Here is a tiny trained network, its code and every weight. The questions are about switching its units off for an input and a target symbol, where a switched-off unit gives its printed mean instead of its output.

import numpy as np


def w(rows, s, z=0):
    codes = np.array(rows[::2]) - 128.0
    scale = np.full(codes.shape[1], s)
    scale[-1] = z or s
    return codes * scale


def softmax(a):
    e = np.exp(a - a.max(-1, keepdims=True))
    return e / e.sum(-1, keepdims=True)


def log_softmax(a):
    a = a - a.max(-1, keepdims=True)
    return a - np.log(np.exp(a).sum(-1, keepdims=True))


def net(x, mask):
    ids = ['βδεζηπψ'.index(c) for c in x.split()]
    T = len(ids)
    res = E[ids] + P[:T]
    u = 0
    for l in range(3):
        r = res
        for j in range(2):
            rows = slice(2 * j, 2 * j + 2)
            q, k, v = (r @ M[l][rows].T for M in (Q, K, V))
            z = softmax(np.where(np.tri(T) > 0, q @ k.T / 2**0.5, -1e9)) @ v
            o = O[l][rows]
            res = res + np.where(mask[u + j], z, o[:, -1]) @ o[:, :-1]
        u += 2
    return log_softmax(res[-1] @ U[:, :-1].T + U[:, -1])


Q, K, V, O = {}, {}, {}, {}
E = w([
[38,161,97,195,75,197,199,161],'β',
[194,162,48,113,133,76,160,154],'δ',
[162,85,135,137,131,83,249,97],'ε',
[75,178,164,168,189,144,133,91],'ζ',
[212,173,140,71,203,194,183,160],'η',
[206,94,138,196,127,135,98,190],'π',
[219,135,133,124,36,233,54,33],'ψ',
],0.011)
P = w([
[182,95,235,154,82,78,43,232],'0',
[164,185,94,150,126,133,203,90],'1',
[78,46,137,109,180,184,166,120],'2',
[196,202,96,167,128,142,182,84],'3',
[44,48,110,105,186,210,200,104],'4',
[214,207,95,169,112,149,190,80],'5',
[19,18,88,105,191,213,224,90],'6',
[212,231,83,150,96,156,208,90],'7',
[15,2,51,71,197,230,232,67],'8',
[228,234,81,159,87,133,191,100],'9',
],0.0083)
Q[0] = w([
[85,31,174,75,168,141,141,167],'L0H0',
[176,157,138,214,154,172,136,172],'L0H0',
[136,109,97,108,248,174,169,130],'L0H1',
[70,91,153,110,147,134,100,150],'L0H1',
],0.013)
K[0] = w([
[122,59,97,114,141,191,182,106],'L0H0',
[77,131,140,131,125,141,6,190],'L0H0',
[116,119,63,97,158,158,126,100],'L0H1',
[29,123,122,199,188,164,178,128],'L0H1',
],0.013)
V[0] = w([
[99,69,105,134,88,2,83,152],'L0H0',
[164,145,71,75,66,125,228,147],'L0H0',
[112,99,86,158,121,203,130,199],'L0H1',
[101,180,42,243,205,196,167,79],'L0H1',
],0.0076)
O[0] = w([
[161,74,191,214,33,147,164,94,6],'L0H0',
[107,246,139,208,147,175,142,1,100],'L0H0',
[34,94,32,163,90,141,111,175,221],'L0H1',
[95,88,100,86,20,68,155,85,252],'L0H1',
],0.0086,0.0027)
Q[1] = w([
[64,32,94,62,193,99,45,130],'L1H0',
[255,178,188,215,88,74,55,154],'L1H0',
[87,85,198,2,73,26,178,161],'L1H1',
[68,148,237,147,118,129,90,52],'L1H1',
],0.007)
K[1] = w([
[86,102,92,53,156,73,70,103],'L1H0',
[163,105,219,183,62,136,37,228],'L1H0',
[140,2,59,215,243,12,192,155],'L1H1',
[115,149,102,229,111,84,116,43],'L1H1',
],0.0084)
V[1] = w([
[165,190,7,134,133,91,178,152],'L1H0',
[145,105,165,179,116,98,95,255],'L1H0',
[153,107,148,171,187,26,84,69],'L1H1',
[136,79,158,150,203,143,202,124],'L1H1',
],0.0057)
O[1] = w([
[254,94,58,182,124,126,107,139,231],'L1H0',
[39,173,103,151,60,102,222,194,181],'L1H0',
[207,122,89,124,183,93,166,143,5],'L1H1',
[83,114,163,188,41,69,183,124,218],'L1H1',
],0.0069,0.0027)
Q[2] = w([
[196,242,83,179,45,134,236,137],'L2H0',
[178,243,93,181,182,150,90,92],'L2H0',
[37,70,126,168,122,209,174,131],'L2H1',
[137,254,47,224,38,47,169,161],'L2H1',
],0.0077)
K[2] = w([
[203,224,239,162,89,151,209,163],'L2H0',
[113,222,183,104,182,196,253,120],'L2H0',
[101,45,111,102,143,162,118,67],'L2H1',
[135,204,126,212,46,106,134,255],'L2H1',
],0.0081)
V[2] = w([
[119,159,54,131,127,219,197,80],'L2H0',
[120,39,187,105,186,79,191,53],'L2H0',
[67,48,143,77,39,255,25,136],'L2H1',
[86,231,116,220,130,41,70,111],'L2H1',
],0.0075)
O[2] = w([
[163,73,185,98,182,176,197,137,200],'L2H0',
[90,136,214,92,118,142,32,171,3],'L2H0',
[166,255,129,172,38,168,106,142,152],'L2H1',
[110,136,101,80,137,92,67,58,81],'L2H1',
],0.009,0.0037)
U = w([
[244,211,169,155,97,115,99,85,172],'β',
[165,78,224,191,104,130,192,64,86],'δ',
[51,200,149,32,129,116,73,100,243],'ε',
[242,2,112,120,6,115,69,217,164],'ζ',
[202,137,12,166,170,83,56,74,142],'η',
[42,133,57,94,77,203,193,117,1],'π',
[135,211,130,75,210,183,195,226,85],'ψ',
],0.0053,0.0058)

Each question gives the input, a string of symbols that net reads in full, and the target symbol t.
The units are the heads (2 rows each of Q, K, V and O). Each row of codes is followed by its name. A weight is (code - 128) times the scale printed after its matrix; where a second scale follows, it is the last column's (O and U).
mask holds one flag per head, layer by layer. A switched-off head (its flag False) gives its mean, the last column of its rows in O, instead of its output. The means were averaged over made-up inputs and are rounded, as every weight is.
A unit's drop is (log p(t) with every unit on - log p(t) with that unit switched off) / (log p(t) with every unit on - log p(t) with every unit switched off).
The circuit of an input: a set's keep is (log p(t) with only the set's units on - log p(t) with every unit switched off) / (log p(t) with every unit on - log p(t) with every unit switched off). Starting from all 6 units, units are removed one at a time, each time the one whose removal leaves the highest keep (on an exact tie, the one counted first), for as long as the keep stays at least 0.8.
circuit, biggest first: the units of the circuit, biggest drop first
unit that matters most: the unit with the biggest drop
heads that matter: for each layer, one digit per head in row order, 1 if its drop is at least 0.15 and else 0, layers parted by /
drop of u: that unit's drop, to one decimal
input δ η π η ε ε, target δ: circuit, biggest first : (L0H0 L2H0)
input π δ η δ ε ψ, target π: unit that matters most : L1H0
input η η ψ β η η π ε, target η: circuit, biggest first : (L1H0 L0H1 L0H0 L2H0)
input ψ η β π π η π π η π, target ψ: circuit, biggest first : (L0H1 L1H0)
input η ε δ ε ε π, target η: heads that matter : 11 / 10 / 11
input π π δ β η η, target π: circuit, biggest first : (L1H0 L0H0 L0H1 L2H0)
input η ψ ε ψ η β, target η: circuit, biggest first : (L1H0 L0H1 L2H0 L0H0)
input ε ζ ε η ε ε π δ ε, target δ: circuit, biggest first : (L1H0 L0H0 L2H1 L2H0)
input π δ η π η η η β δ ψ, target π: circuit, biggest first : (L1H0 L0H0 L2H0)
input ζ β β ψ, target ζ: heads that matter : 10 / 00 / 00
input β β η ζ ψ ζ η η δ ε, target β: circuit, biggest first : (L2H1 L1H1 L0H1)
input π ψ η η ζ, target ε: circuit, biggest first : (L2H0 L0H1 L1H0)
input η ε ζ π π η δ, target η: circuit, biggest first : (L0H0 L1H0)
input δ η δ, target η: heads that matter : 01 / 10 / 01
input ζ ζ ζ β, target ζ: heads that matter : 10 / 00 / 00
input π δ δ η η η ψ ζ, target π: heads that matter : 11 / 10 / 10
input β η ε η ζ, target ε: circuit, biggest first : (L1H0 L2H0 L0H1)
input ζ π ζ ε, target ζ: circuit, biggest first : (L0H0)
input ψ ζ η β η ζ, target ψ: circuit, biggest first : (L0H1 L2H0)
input ε β δ δ η η ψ ε, target ε: unit that matters most : L0H1
input δ β β η η ζ, target δ: heads that matter : 10 / 00 / 10
input ε η η π, target ε: heads that matter : 11 / 10 / 11
input η η ψ π δ ψ, target η: drop of L2H1 : 0.3
input ζ ε η η π ζ ε δ, target ζ: drop of L0H0 : 1.0
input ζ β δ η ε η η δ η ζ, target ζ: drop of L0H1 : 0.1
input η η η ζ ζ π ε ζ π ζ, target η: drop of L0H1 : 0.4
input β ε η π η δ, target β: unit that matters most : L2H1
